[-21   2 -22  70  -6  -6 -19  -1   7  21   3  11  17 -39  24  22 -21  11
  13  17  19  22  20 -11   6  -5  18  19  23] -> (85).M
[-29  18 -25  55  10  -2 -16   5  16  16  12   9  36 -23  33   3  -1   0
  31  20   5  17   8 -10  10  -9  11  16  14] -> (85).P
[-11  12 -31  44   5  -1   1  -3  18  13   7  -1  18   2  29  -4 -20   4
   7  22  -3  21  10  13  11 -15   1  35  12] -> (88).U
[ -8   0 -24  37  -5  -4  13  17   1  11   8 -10  -3  -5  39   2  -4   3
   6 -18  14  -4   1  15   5  -5   3  43  -6] -> (93).H
[-13   9 -21  61 -12  -5  -4  -9   4  14   6 -10  58 -14  32 -10 -13  -2
  11  28 -11  24  10  12  16 -17  11  23   3] -> (88).U
[ -9   0 -22  45 -11  -9 -26 -14  14  12  12  -4  48   0  34  -5 -16   6
  18  32  -1  25  10  20   8 -15   1  46   2] -> (88).U
[-13   2 -25  50  -5  -2  -2  -9   5  11   9   0  34 -12  33   0  -8   9
   3  26   2  18  11   1  12 -15   8  18  10] -> (88).U
[-25  10 -20  64  -6  -4 -11  -9   2  19  -2   0  25 -31  24   0  -4   5
  12   5   8   7   3  -1  10  -8  17  17  22] -> (85).M
[-21   6 -30  86  -4  -5 -15 -11  10  24   5  14  21 -52  31  10 -10  11
  25  16  16  25  14  -6   2  -5  12  33  25] -> (85).M
[ -6  -1 -16  20  -6  -7  12  15   0  -2   4  -5   1   5  35  -3   4  -2
   4 -15  -3   5  -8  19   4  -8 -17  20  -6] -> (93).K
[ -7   7 -28  71   2  -2   8 -10   1  19  11  -4  45 -19  33  -3 -22  -5
   7  30   0  17   7  11  15 -13   3   9   9] -> (88).U
[  0  -2 -25  47  -1 -20   8  17 -10   5   2 -14  27  -8  59 -11  10  -4
   7  -5  -1  -9 -11  -5  22  -4  -1  14 -21] -> (93).K
[ -9   0   8  42  -1 -10   7   0 -17  13   8  -2   1 -27  42  -9  13  -7
   6 -15   7   5 -30   1   2   4  11   3 -23] -> (93).K
[-10  11  -8  56  15   1 -18  -7  16  -1   6  11  36 -36  30 -14  -9   2
  17  23   4  26  15 -19   8 -15  15 -11  30] -> (85).P
[-19   1 -10  60 -26 -11 -31  -4   5  13   5   9  44 -33  35   7  -7  16
  19  26   7  21  26  -6  -3  -5  24  18  16] -> (85).M
[-11   2 -11  13  -9 -12 -10   7   1   9  -2   8  32   2  13  -1  -6   5
   0  26   3  15   7  24  10  -8   6  10   1] -> (88).T
[ -3  -2  -1  16   5  -1  22  11  -8   1   0 -15  -7   8  38 -10  22   1
   1 -24   7  -1 -24   8  48   1  -3  32 -19] -> (93).K
[ -5  -1 -17  31   3  -1   6  10  -4  16   3 -11  19  -5  25 -12   7  -8
   3  -4  11   9  -5   9  13  -9  -3   7 -10] -> (93).K
[-20   4   8  53 -14  -3 -30   9  14  17  12  10  26 -23  39   9  -2   6
  20  15   7  15  35  -6   6  -4  19  39  26] -> (85).M
[-14   7  -7  52  -1   1  -6   3  14  10   8  -4  23 -19  34  -1 -10   8
   7  88   1  13   8   5  13 -10   7  31   9] -> (88).U
[-14   6 -23  62  12  -4  -2  -8  21  12  10   7  40 -16  24  -2 -18   5
  17  32 -24  39  -4   7  37 -14   0  23   6] -> (88).U
[ -2  -2 -17  47 -10  -4 -20  15  24   5   3   9  31  -8  31   6   6   8
  14   7   4  16  38 -10  12 -16  10  33  19] -> (85).P
[ -8  -2 -25  45 -13  -5   9   4 -12   8   2 -13  28  -5  31  -1  12  -4
  -3  -4  -4   7 -19  19   5  -9   6  14 -16] -> (93).K
[-24   5 -30  49  -8   0 -20   3  11  13   3  15  36 -38  17   9   1  11
  22  35  -1  24  24  -2  14  -8   4  19  20] -> (85).M
[ -7   2   2  35  -6  -1 -24   2   8  14   8  -2  29  -7  34  -6  -3  -7
  16  20  -4  23   5   6   4  -8   9  39 -11] -> (88).T
[-16  -2 -24  35 -11   1  -5  -3  12  20   6   5  33  -4  19  -6 -16 -18
  -2  27   1  17   7   8  15 -11   5  11  21] -> (88).U
[-19   1 -11  47  -6  -9 -18  13  -3  15   3  16  19 -27  47  -2   3  15
  16  26  19   8  12  -3   9  -8  20  20  20] -> (85).M
[  6   2 -17  20  -4   7  -9  11  12   5   9   3  43  -2  22   8   0   0
  10  18  -9  16  20   9  15 -10   1  15  11] -> (88).T
[ -9  12 -23  57  39   2 -15   7  12  15  -2  12  15 -31  24   6   4   5
  15   7   7  37  16 -12  12  -8   9   4  17] -> (85).P
[-10   9 -25  46  -8  -4  -9  -9   7  21   5   6  34 -16   7  11 -10 -14
   9  23  -5  26  15   5   6   0   2  26   6] -> (88).U
[-15   8  -9  74   0  -9 -10  -8   9  20   4   2  12 -47  32   2  -1   5
  20   1   4  23   8  -4   7  -1   8  22  17] -> (85).P
[-23   9 -40  70 -17  -8 -12  -9   7  15   7   9  46 -26  39   3 -10   7
  12  32   0  23  18  13  11 -13   4  34   6] -> (88).U
[ -7   5 -10  51  -2 -12   0   7  -5  13   7 -14  24 -19  51  -6   0  10
  18   7   8  13 -12  10   7  -6 -17  35  -9] -> (93).H
[-19   9   6  46 -18   0 -44 -11   7  22  19  20  12 -40  11  22   1  19
  15  28   9  33  20 -14  -6   0  22  13  16] -> (85).M
[-20   4  -9  70  -4  -3 -15   0   1  14   5  10  28 -44  30  -4 -22  13
   6  17  13   0  16 -11   9  -8  27   6  23] -> (85).P
[-11   4 -22  55  19   4  -6   8  23  10   1  19   6 -23  11   0   2  -6
  13  -4 -10  21  13 -13  11 -12  -8   5  15] -> (85).P
[ -7   5 -33  55   1  -4   5  12   2   8  11   2  47  -9  41  -1  -5  -2
   8  22  -4   5  18   7  16 -13   3  34  19] -> (88).U
[ -5  -1 -33  37   4   0  20  17  -7   1   5 -11  10 -18  26   3  11  -3
  -1 -21   4   5   1   3   9   7 -16  21  -3] -> (93).H
[  3   9 -25  45  -4  -3 -11   5  10  12  13   1  54  -9  29   7  -1   0
  12  28  -1  18  11   9  14 -10   3  25   6] -> (88).U
[-13  -1 -25  48   3   2 -17  20   8   5   6   6  36 -15  46  -5 -10   3
  18  20   2  16  13   7  19 -20  11  30  19] -> (88).T
[-14  -2  -7  37  -4   6 -23   0   6   9   5  -3  39  -9  49  -7   1   3
  11  -1   1  12  11   3  20 -19  17  23   6] -> (88).T

[-7  9  2  0 -4  4 -4  3  3  2 -5 -1 -1  3 -5  5  1  2 -9  4  0 -1 -1  7
  3 -2 -3 -4 -8] -> Nusod.W
[ -5 -14  -5  -6   6  -1   8  -4  -2  -6  17  -1  -1   4   8  -1   5  -6
   3  -2  -1  -1   0   5   2   2   3  -3   1] -> mol.Z
[ -8  12   3  -1  -7   9  -7  -1   3  -4 -13   5   0   3  -9  11  -1   4
 -18   1  -2  -3  -7   9  -1  -2  -2   1  -5] -> Nusod.W
[-4 -7 -3 -4  6 -2  2 -1  9 12 13 -5  0 -1  8 -5  8 -3  1  6  1  3 -3  8
  7  1  2 -7 -5] -> mol.B
[ -9 -14  -4  -6   6   1  10  -9  -7 -20  12   4  -2   2   6   5   3  -6
  -2  -7  -3  -6  -1   6   3   2   5   2   4] -> mol.R
[ -9  10   4   0  -6   6  -6   3   5  -1  -7   1   1   4  -8  10   1  -1
 -15   4  -2  -1  -3  10   4  -3  -4  -4  -7] -> Nusod.W
[ -4  -8  -7   0   7  -1  12   3  -9 -15  13  -2  -2   6  11  -6   6   7
   7  -4   4  -1  11   3  10   3   4  -2  -2] -> mol.R
[ -8 -10  -3  -6   4   2   5  -5   4   2  12  -1   1   1   6   2   6  -4
  -3   2  -2  -1  -6  10   5   1   2  -4  -2] -> mol.Z
[ -6   4   3  -2 -11   6  -5   1  -3  -3  -3   3   1   2 -16  15  -4  -4
 -10  -1  -3  -3  -7   0  -6  -4  -6   4  -1] -> Nusod.F
[-6 -5 -3 -3  5  1  4 -2  2 -5  7 -1 -1  4 10 -1  7 -1 -1  1  1  0  1 10
  6  2  4 -4 -2] -> mol.Z
[-8 -8 -7 -3  7  0  9  3 -2 -5 16 -4 -2  5 11 -4 10  2  2 -1  2  1  4 10
 12  3  3 -6 -5] -> mol.R
[-4 -5  0 -6  2  2 -2 -8 10  8  5 -1  0 -2  3  4  5 -9 -7  5 -3  0 -9  9
  0 -1  1 -2 -2] -> talo.D
[-10   2   7  -4   2   5  -7  -7  12   0  -5   1  -3   0   5   7   5 -14
 -13   6  -5  -1 -13  14   2   0   2 -10  -3] -> talo.L
[ -5 -10  -2  -4   2  -2   2  -5   4   1   9   0   0   0   3   3   4  -7
  -1   2  -2  -1  -4   5   2   0   1  -3   0] -> talo.N
[-11   3   1  -5   3   9   0 -13   5 -16 -13  10  -2   4   6  12   4   3
 -17   0  -4  -8  -9  18  -1   1   7   0  -1] -> talo.L
[-3 -7 -4 -4  3  0  4 -6  2  1  7  1  1  0  4 -1  3  3  0  2 -1 -3 -2  5
  1  0  4  3  1] -> mol.B
[  0  17   3   6  -9   3  -5  15  -8  -4  -8  -2  -1   4 -12   2  -5   5
  -3  -1   2   3   6  -5   3  -2  -7  -2  -6] -> Nusod.Y
[ -8  -8   2  -5   2   2   2  -4   5  -5   9  -2  -2   1   5   5   4 -18
  -4   2  -5   0  -7   7   4   1  -1  -8  -1] -> talo.N
[ 2 12 -1  5 -6  1 -1 13 -7  0 -5 -2  1  2 -7 -1 -3 11  2 -1  4  2  7 -6
  4 -1 -7  2 -5] -> Nusod.Y
[ -5 -13  -1  -4   7  -1   4  -5   4  -2  12  -3  -2  -1  10  -1   6 -13
   2   2  -1   1  -5   7   3   3   2  -7  -1] -> talo.N
[-8  5  2 -1 -7  5 -3  7  1  5  4 -3 -1  3 -7  7  0 -3 -8  3 -1  2 -2  5
  4 -3 -7 -4 -8] -> Nusod.F
[-12  -9   1  -8   1   5   0  -9  10   5  11  -1  -1   2   3   8   6 -12
 -11   5  -5   0 -11  12   2   0   0  -6  -3] -> talo.D
[-1 -9 -5 -5  7 -4  5 -4  9 11 13 -3  1 -3  9 -6  8  1  4  4  0  2 -3  6
  6  2  4 -3 -2] -> mol.B
[-10 -14  -2  -5   8   3   8  -5   0 -13  13  -1  -3   4  10   2   6 -12
  -1  -2  -2  -2  -2   8   6   3   3  -6   1] -> mol.Z
[-7 -5 -4 -6  5  3  2 -8  9  4  5  1  0  1  8  0  9  1 -6  3 -1 -2 -6 15
  5  1  5 -4 -4] -> talo.N
[  2  15   3   5  -8   1  -4  14  -4   4  -7  -3   1   2 -11   2  -6   8
  -3   0   2   4   5  -4   3  -3  -7  -1  -7] -> Nusod.Y
[-1 -8 -4 -3  8 -2  5 -4  5  6  9 -2  0  1  9 -6  8  2  3  2  1  2  0  5
  4  2  5 -3 -1] -> mol.B
[ -7  13   3   3  -4   6  -3   6  -4 -11 -10   3  -2   5  -5   6  -1  13
 -11  -1   1  -2   2   6   4  -1  -2  -2  -6] -> Nusod.W
[ -7   7   6   0  -7   5  -4   5  -3  -8  -3  -1  -2   4 -10  12  -4 -11
  -9   0  -2   1  -2   1   0  -4  -7  -5  -3] -> Nusod.F
[-10  -5   3  -6   3   6   0 -12   7  -8   0   4  -1   2   6   7   4  -9
 -12   1  -4  -5 -10  15   1   0   4  -3  -1] -> talo.L
[ -7  -2  -1  -6   4   4   0 -11   8   0  -2   5   0   1   5   5   5   1
 -10   2  -3  -3  -9  14  -1   1   5   0  -1] -> talo.D
[ -7   2   5   1  -5   3  -5   5  -1  -5   4  -4  -3   3  -6   9  -2 -17
  -6   0  -2   3  -3   0   2  -1  -8  -7  -3] -> Nusod.F
[-10  -3   2  -5   5   3   1 -11   7 -10   1   3  -2   2   7   7   5  -9
 -10   1  -5  -4  -9  14   2   1   4  -6   0] -> talo.L
[-4  8  0  1 -6  5 -3 10 -4  0  2 -3 -1  4 -8  0  0  5 -6 -1  1  2  3  3
  6 -2 -6 -2 -8] -> Nusod.Y

[ 29  -2   5  17  -7  -5  -7   7  11  -7  -2  12 -11   5   0  -8  20   8
  -1   2   6   8   7  -2   8  -9 -14   0   5] -> Zalaf.godif
[  2 -12  -7  33   2   2  11   8  -1  -5   4  -2 -10  -1  -9   1 -14  18
  -5  -4  -3   3  -3   3   9  -8  -5  -5 -23] -> Dotaf.nuv
[  7 -10  -8   6   2   8   4  11  -1   8   7  -9  -2   0 -12 -10 -17  13
  -2  -5   8   0  -6  -1  19   5  -2  -6 -12] -> Dotaf.nuv
[-14  13  -3  -9   2  12   2 -19  -4   9 -18   6  12   7  -6   6  12 -10
  -2  -2 -10  -3 -17   3  -3   8   6   8 -20] -> fur.Defog
[  2   5  -1   3   2  -2 -16   8  10  -2 -14   8  15   3   6 -14  47  -4
   1  -1   3   2   8  -4   0  -1   0  -6   0] -> Zalaf.goga
[ 11 -13   6 -19 -15   0 -11  10  15  11   0   8   4   4  14 -18   3   3
  -1   3  14   0   5   8   4  -7 -10   6   2] -> seban.magom
[ 13 -11   0  11  -1 -10   1   5 -10  -2  15  -7   2  -4  -6  -3 -22  15
   0  -2   1   2   3   2   3   4 -10 -13 -13] -> Dotaf.nuv
[ -5  23  -5   9   6  -9   6  -7   1  -2  -1  18   2   3  -8   4  13 -10
  -2   1   2   9  -3  -2   2   1  -7   8  -4] -> fur.lavo
[ 16  -2   4   6  -8 -10  -4   9  10  -1   4  -5 -10  -6  -2  -5   0   5
  -2  -2   5   5   9 -12   4  -6  -4  12  10] -> Zalaf.godif
[  4 -12  -4  -3  -6   7   1  11   4   8 -13   5   4  10   7 -22  10   7
   0  -2   1  -7  -7  -1  10  -5  -3   6 -15] -> seban.magom
[  2  -7  -8  23   1  -1  -7   7   5  -8 -23   5 -17  -4  -3 -24  47   4
   4   3  -5   8   6  -4   3  -6 -19 -15  -5] -> Zalaf.godif
[  5 -20  -7  21   0   1   3  13   4  -2  -1   2  -5   0 -10  -7  -4  12
  -1  -5  -3  -3  -2 -10  20  -9 -13 -12 -25] -> Dotaf.nuv
[ 20  -5   2   8 -11  -2  -9   7   7 -22   1  -3 -11  -3   2  -9  10   9
  -5  -5   8   0   8  -9   6  -1  -7  -4   6] -> Zalaf.godif
[ -1   1   4  -8   2  10  -4   6   8  10 -13   3  -6   9  -2 -14  23  -4
   1  -3   1 -13   3   6   5   1   1  -4 -14] -> seban.mef
[ 11   4  -5  12   2   0 -14   7   9   1 -13  -2 -10  19   2 -19  33  -1
   4   1   7   6  19  -1   5  -3  -9   0  -2] -> Zalaf.godif
[  1  -6  -1  25   7   0  -3  15  10  -3 -36   3 -15   6   4 -11  47   5
   2   2   2   1   1   4  12  -4 -12 -13   1] -> Zalaf.godif
[-18  11 -16 -14   8  -1 -10  -6   5   1 -15  15  -9   0  -1   2  42  -8
   6  -4  -4   5  -2   1  -2  -9   1   3  12] -> fur.lavo
[ -2  10   2   5  10   9  -5  11   4   8 -23  -1  -6  10  -5 -15  25  -2
  -9  -4   0  -6   3   3   9  -9  -7 -27 -18] -> seban.mef
[ -8   5  -1   3   5   5   7  -8  -5  -2 -11   4  10   3  -1   6  -6 -13
  -4  -7   2   3  -1   2  -6   2   3   9  -7] -> fur.Defog
[  7  -6   4   5  -3  -5 -13   8  12  -5 -12   5  -6   5   2 -14  47   2
  13   1   1   7  10  -8   4  -8 -18  -8   9] -> Zalaf.godif
[ -6   4  -2  15   5   5  -6  -9  11  -6 -27  -2   1   1  -1  -8  33 -17
   4   2  -7   7   3  -8  -4  -8  -9   9  -5] -> fur.lavo
